Here is a tiny trained network, its code and every weight. The questions are about switching its units off for an input and a target symbol, where a switched-off unit gives its printed mean instead of its output.

import numpy as np


def w(rows, s, z=0):
    codes = np.array(rows[::2]) - 128.0
    scale = np.full(codes.shape[1], s)
    scale[-1] = z or s
    return codes * scale


def norm(h):
    return h / np.sqrt((h * h).mean(-1, keepdims=True) + 1e-5)


def f(y):
    return np.maximum(y, 0)


def softmax(a):
    e = np.exp(a - a.max(-1, keepdims=True))
    return e / e.sum(-1, keepdims=True)


def log_softmax(a):
    a = a - a.max(-1, keepdims=True)
    return a - np.log(np.exp(a).sum(-1, keepdims=True))


def net(x, mask):
    ids = ['ΔΣβεζητψ'.index(c) for c in x.split()]
    T = len(ids)
    res = E[ids] + P[:T]
    u = 0
    for l in range(2):
        r = norm(res)
        for j in range(2):
            rows = slice(4 * j, 4 * j + 4)
            q, k, v = (r @ M[l][rows].T for M in (Q, K, V))
            z = softmax(np.where(np.tri(T) > 0, q @ k.T / 4**0.5, -1e9)) @ v
            o = O[l][rows]
            res = res + np.where(mask[u + j], z, o[:, -1]) @ o[:, :-1]
        u += 2
        y = f(norm(res) @ A[l][:, :-1].T + A[l][:, -1])
        res = res + np.where(mask[u : u + 12], y, B[l][:, -1]) @ B[l][:, :-1]
        u += 12
    return log_softmax(norm(res)[-1] @ U[:, :-1].T + U[:, -1])


Q, K, V, O, A, B = {}, {}, {}, {}, {}, {}
E = w([
[149,116,94,93],'Δ',
[160,176,108,101],'Σ',
[140,120,124,83],'β',
[84,254,154,170],'ε',
[153,125,107,88],'ζ',
[151,121,109,87],'η',
[145,102,121,76],'τ',
[117,43,100,36],'ψ',
],0.011)
P = w([
[124,118,141,164],'0',
[85,230,54,73],'1',
[202,134,98,148],'2',
[127,96,57,126],'3',
[118,208,80,100],'4',
[163,138,127,140],'5',
[105,30,221,131],'6',
[107,221,110,76],'7',
[156,134,145,142],'8',
[94,4,237,120],'9',
[61,162,120,93],'10',
[163,130,138,138],'11',
],0.018)
Q[0] = w([
[113,128,81,55],'L0H1',
[69,97,109,160],'L0H1',
[143,237,141,1],'L0H1',
[255,111,118,243],'L0H1',
[168,79,172,193],'L0H2',
[44,177,137,92],'L0H2',
[97,128,139,160],'L0H2',
[113,114,125,81],'L0H2',
],0.011)
K[0] = w([
[165,210,200,87],'L0H1',
[85,166,167,180],'L0H1',
[218,75,163,1],'L0H1',
[111,170,11,184],'L0H1',
[69,117,130,153],'L0H2',
[200,149,168,63],'L0H2',
[109,204,100,67],'L0H2',
[164,108,153,150],'L0H2',
],0.0099)
V[0] = w([
[150,197,125,202],'L0H1',
[154,38,95,84],'L0H1',
[9,108,117,131],'L0H1',
[111,137,60,126],'L0H1',
[98,73,81,125],'L0H2',
[36,171,95,142],'L0H2',
[185,172,141,168],'L0H2',
[109,95,128,177],'L0H2',
],0.014)
O[0] = w([
[65,49,143,18,68],'L0H1',
[190,139,76,211,254],'L0H1',
[119,135,224,249,14],'L0H1',
[142,96,178,101,149],'L0H1',
[116,64,96,203,163],'L0H2',
[123,38,169,193,4],'L0H2',
[109,198,180,81,143],'L0H2',
[83,189,83,254,116],'L0H2',
],0.0085,0.0068)
A[0] = w([
[182,93,140,131,240],'L0N1',
[226,67,188,138,154],'L0N2',
[80,72,99,171,101],'L0N3',
[57,119,55,103,23],'L0N4',
[185,136,168,78,139],'L0N5',
[156,90,68,105,142],'L0N6',
[98,43,88,161,99],'L0N7',
[117,101,166,206,1],'L0N8',
[96,190,148,154,91],'L0N9',
[9,172,94,119,192],'L0N10',
[162,83,80,109,68],'L0N11',
[190,106,200,101,159],'L0N12',
],0.015,0.0072)
B[0] = w([
[128,111,144,50,242],'L0N1',
[179,108,129,40,202],'L0N2',
[114,64,60,179,141],'L0N3',
[171,170,121,21,150],'L0N4',
[167,55,145,169,196],'L0N5',
[158,138,166,122,254],'L0N6',
[72,89,34,189,161],'L0N7',
[127,7,185,164,134],'L0N8',
[196,143,142,168,144],'L0N9',
[155,127,105,63,196],'L0N10',
[200,138,121,87,192],'L0N11',
[201,156,104,71,177],'L0N12',
],0.015,0.0086)
Q[1] = w([
[182,107,192,94],'L1H1',
[73,187,62,140],'L1H1',
[113,139,48,186],'L1H1',
[117,76,192,90],'L1H1',
[90,193,58,130],'L1H2',
[166,164,3,103],'L1H2',
[124,126,224,100],'L1H2',
[179,135,141,173],'L1H2',
],0.017)
K[1] = w([
[46,126,69,170],'L1H1',
[250,92,116,56],'L1H1',
[220,164,152,131],'L1H1',
[103,88,112,157],'L1H1',
[159,137,195,205],'L1H2',
[189,88,176,167],'L1H2',
[85,139,53,148],'L1H2',
[200,98,58,81],'L1H2',
],0.018)
V[1] = w([
[236,200,193,66],'L1H1',
[207,88,211,43],'L1H1',
[234,159,100,30],'L1H1',
[212,153,35,61],'L1H1',
[99,125,24,123],'L1H2',
[137,33,176,119],'L1H2',
[117,216,216,182],'L1H2',
[146,2,201,110],'L1H2',
],0.0082)
O[1] = w([
[150,1,150,140,185],'L1H1',
[193,79,114,125,144],'L1H1',
[141,104,155,194,235],'L1H1',
[81,111,151,207,245],'L1H1',
[134,160,84,122,141],'L1H2',
[83,128,61,177,127],'L1H2',
[215,20,215,88,59],'L1H2',
[154,167,159,213,133],'L1H2',
],0.0091,0.012)
A[1] = w([
[145,171,114,163,8],'L1N1',
[157,107,175,99,38],'L1N2',
[103,111,154,132,4],'L1N3',
[97,254,122,77,123],'L1N4',
[33,118,108,38,146],'L1N5',
[201,59,145,87,187],'L1N6',
[184,184,148,148,119],'L1N7',
[24,215,179,63,108],'L1N8',
[172,152,62,121,118],'L1N9',
[44,179,74,104,101],'L1N10',
[172,211,119,103,139],'L1N11',
[170,183,130,123,127],'L1N12',
],0.015,0.017)
B[1] = w([
[247,208,249,252,128],'L1N1',
[135,117,247,243,128],'L1N2',
[209,178,239,189,128],'L1N3',
[89,121,37,158,153],'L1N4',
[120,73,190,195,151],'L1N5',
[81,158,113,178,255],'L1N6',
[88,93,122,100,158],'L1N7',
[234,62,124,204,131],'L1N8',
[177,116,169,142,189],'L1N9',
[189,177,252,138,131],'L1N10',
[114,120,185,91,187],'L1N11',
[95,128,144,86,164],'L1N12',
],0.017,0.02)
U = w([
[219,134,161,128,60],'Δ',
[27,108,191,166,189],'Σ',
[16,153,94,48,177],'β',
[71,100,22,208,252],'ε',
[147,69,183,45,101],'ζ',
[93,168,251,23,1],'η',
[155,213,16,57,162],'τ',
[137,197,41,197,164],'ψ',
],0.015,0.0057)

Each question gives the input, a string of symbols that net reads in full, and the target symbol t.
The units are the heads (4 rows each of Q, K, V and O) and the neurons (one row each of A and B). Each row of codes is followed by its name. A weight is (code - 128) times the scale printed after its matrix; where a second scale follows, it is the last column's (O, A, B and U).
mask holds one flag per unit, layer by layer, with each layer's heads first. A switched-off unit (its flag False) gives its mean, the last column of its rows in O or B, instead of its output. The means were averaged over made-up inputs and are rounded, as every weight is.
A unit's drop is (log p(t) with every unit on - log p(t) with that unit switched off) / (log p(t) with every unit on - log p(t) with every unit switched off).
The circuit of an input: a set's keep is (log p(t) with only the set's units on - log p(t) with every unit switched off) / (log p(t) with every unit on - log p(t) with every unit switched off). Starting from the 12 units with the biggest drops (on a tie, the unit counted first), units are removed one at a time, each time the one whose removal leaves the highest keep (on an exact tie, the one counted first), for as long as the keep stays at least 0.8.
circuit, biggest first: the units of the circuit, biggest drop first
most important unit: the unit with the biggest drop
k most important neurons: the k neurons with the biggest drops, biggest first
top k neurons in layer l: the k neurons of layer l with the biggest drops, biggest first
heads that matter: for each layer, one digit per head in row order, 1 if its drop is at least 0.15 and else 0, layers parted by /
input τ τ τ η ψ η Σ Δ, target η: 3 most important neurons -> [L1N11; L0N7; L1N12]
input η τ τ β τ Σ ε Δ Δ, target ε: heads that matter -> 01 / 10
input ζ Δ η η τ ε ε η Σ τ τ Σ, target ε: circuit, biggest first -> [L1H1]
input τ ζ η ζ, target β: 4 most important neurons -> [L0N4; L0N11; L0N6; L0N2]
input η τ ζ τ ψ, target ζ: heads that matter -> 11 / 10
input Σ β Σ η Δ ε, target Δ: circuit, biggest first -> [L0H2; L0N12]
input β Δ Σ, target Σ: heads that matter -> 11 / 00
input Σ β τ ψ ζ ψ, target Δ: circuit, biggest first -> [L0N11; L1N4; L1N6]
input η ε ψ β Δ τ ε β τ ψ ε, target τ: circuit, biggest first -> [L0H1; L1N6]
input τ τ ε τ, target Σ: circuit, biggest first -> [L0H1; L1N5]
input Δ τ ε ψ ψ τ τ τ τ, target β: heads that matter -> 01 / 10
input τ η ψ, target η: 2 most important neurons -> [L0N11; L0N2]
input Δ β τ η, target τ: heads that matter -> 11 / 10
input η Σ τ β ζ τ Δ ζ η, target ε: circuit, biggest first -> [L1H1; L1N11]
input β ζ ψ Δ β ψ τ ψ β, target Σ: 2 most important neurons -> [L0N10; L0N1]
input η Σ Δ τ τ τ Δ Σ ε η ψ β, target ε: 2 most important neurons -> [L0N12; L1N11]
input ψ τ τ ψ η τ τ β τ ψ Δ ε, target τ: 3 most important neurons -> [L1N4; L0N7; L1N6]
input τ η τ, target η: top 2 neurons in layer 0 -> [L0N11; L0N2]
input τ ζ β Δ Σ ζ η Δ β, target η: most important unit -> L0H1
input Δ β τ ε ε τ τ β ε, target β: top 2 neurons in layer 1 -> [L1N4; L1N11]
input ψ τ Δ, target τ: 3 most important neurons -> [L0N11; L0N6; L0N7]
input τ τ τ η ψ β τ η η η η, target η: 3 most important neurons -> [L1N11; L0N7; L0N2]
